Here is a tiny trained network, its code and every weight. The questions are about switching its units off for an input and a class, where a switched-off unit gives its printed mean instead of its output.

import numpy as np


def w(rows, s, z=0):
    codes = np.array(rows[::2]) - 128.0
    scale = np.full(codes.shape[1], s)
    scale[-1] = z or s
    return codes * scale


def f(y):
    return np.maximum(y, 0)


def log_softmax(a):
    a = a - a.max(-1, keepdims=True)
    return a - np.log(np.exp(a).sum(-1, keepdims=True))


def net(x, mask):
    res = np.array(x, float).reshape(1, 6) / 4 @ E
    y = f(res @ A[0][:, :-1].T + A[0][:, -1])
    res = res + np.where(mask, y, B[0][:, -1]) @ B[0][:, :-1]
    return log_softmax(res[-1] @ U[:, :-1].T + U[:, -1])


A, B = {}, {}
E = w([
[28,25,90],'x0',
[195,124,144],'x1',
[176,120,176],'x2',
[86,74,255],'x3',
[218,4,86],'x4',
[136,113,119],'x5',
],0.0058)
A[0] = w([
[171,158,111,34],'N0',
[112,117,154,69],'N1',
[108,171,107,67],'N2',
[86,113,109,2],'N3',
[137,89,208,103],'N4',
[99,111,173,40],'N5',
[212,125,118,21],'N6',
[99,109,118,8],'N7',
[137,100,198,91],'N8',
[117,142,114,207],'N9',
[80,96,159,98],'N10',
[110,115,157,64],'N11',
[116,129,135,129],'N12',
[113,146,88,172],'N13',
[151,105,87,34],'N14',
[156,5,133,73],'N15',
[92,142,79,215],'N16',
[211,72,106,87],'N17',
[145,216,208,53],'N18',
],0.015,0.005)
B[0] = w([
[163,91,179,154],'N0',
[101,120,127,147],'N1',
[129,86,171,163],'N2',
[122,93,60,146],'N3',
[74,196,112,210],'N4',
[76,117,133,164],'N5',
[197,134,167,181],'N6',
[115,91,103,138],'N7',
[83,184,117,191],'N8',
[133,86,143,190],'N9',
[77,112,100,198],'N10',
[97,124,127,150],'N11',
[118,120,126,146],'N12',
[132,73,130,188],'N13',
[75,145,172,154],'N14',
[147,143,2,254],'N15',
[132,45,125,225],'N16',
[201,148,114,226],'N17',
[114,104,236,223],'N18',
],0.031,0.0067)
U = w([
[146,79,147,230],'0',
[151,58,108,238],'1',
[196,161,17,90],'2',
[254,131,149,1],'3',
[90,45,74,87],'4',
[117,137,217,126],'5',
[33,162,84,86],'6',
],0.0059,0.0094)

Each question gives the input, the list of numbers given to net, and the class t.
The units are the neurons (one row each of A and B). Each row of codes is followed by its name. A weight is (code - 128) times the scale printed after its matrix; where a second scale follows, it is the last column's (A, B and U).
mask holds one flag per neuron, in row order. A switched-off neuron (its flag False) gives its mean, the last column of its row in B, instead of its output. The means were averaged over made-up inputs and are rounded, as every weight is.
A unit's drop is (log p(t) with every unit on - log p(t) with that unit switched off) / (log p(t) with every unit on - log p(t) with every unit switched off).
The circuit of an input: a set's keep is (log p(t) with only the set's units on - log p(t) with every unit switched off) / (log p(t) with every unit on - log p(t) with every unit switched off). Starting from the 12 units with the biggest drops (on a tie, the unit counted first), units are removed one at a time, each time the one whose removal leaves the highest keep (on an exact tie, the one counted first), for as long as the keep stays at least 0.8.
circuit, biggest first: the units of the circuit, biggest drop first
top k neurons: the k neurons with the biggest drops, biggest first
drop of u: that unit's drop, to one decimal
input [0,8,6,-3,3,-5], class 3: circuit, biggest first : [N6; N17]
input [1,-5,-3,1,5,-1], class 2: circuit, biggest first : [N15; N18]
input [-7,0,6,5,-7,-3], class 5: circuit, biggest first : [N18]
input [-8,-5,4,5,5,-6], class 5: circuit, biggest first : [N18; N15; N4]
input [-7,-5,7,1,1,1], class 5: circuit, biggest first : [N18; N15]
input [1,7,-1,4,-4,1], class 6: circuit, biggest first : [N4; N16]
input [-8,1,6,-5,-1,1], class 3: top 2 neurons : [N6; N4]
input [4,-1,-4,4,-6,-5], class 4: top 2 neurons : [N10; N16]
input [-2,-3,4,-5,-6,-1], class 5: top 2 neurons : [N15; N18]
input [8,2,5,3,1,3], class 6: top 2 neurons : [N4; N10]
input [-6,1,-2,-7,-7,-5], class 5: top 2 neurons : [N18; N15]
input [-1,-7,3,2,-8,-4], class 5: drop of N15 : 0.2
input [0,-4,7,-7,7,5], class 2: drop of N18 : 0.4
input [0,-8,-3,4,7,8], class 2: drop of N15 : 0.2
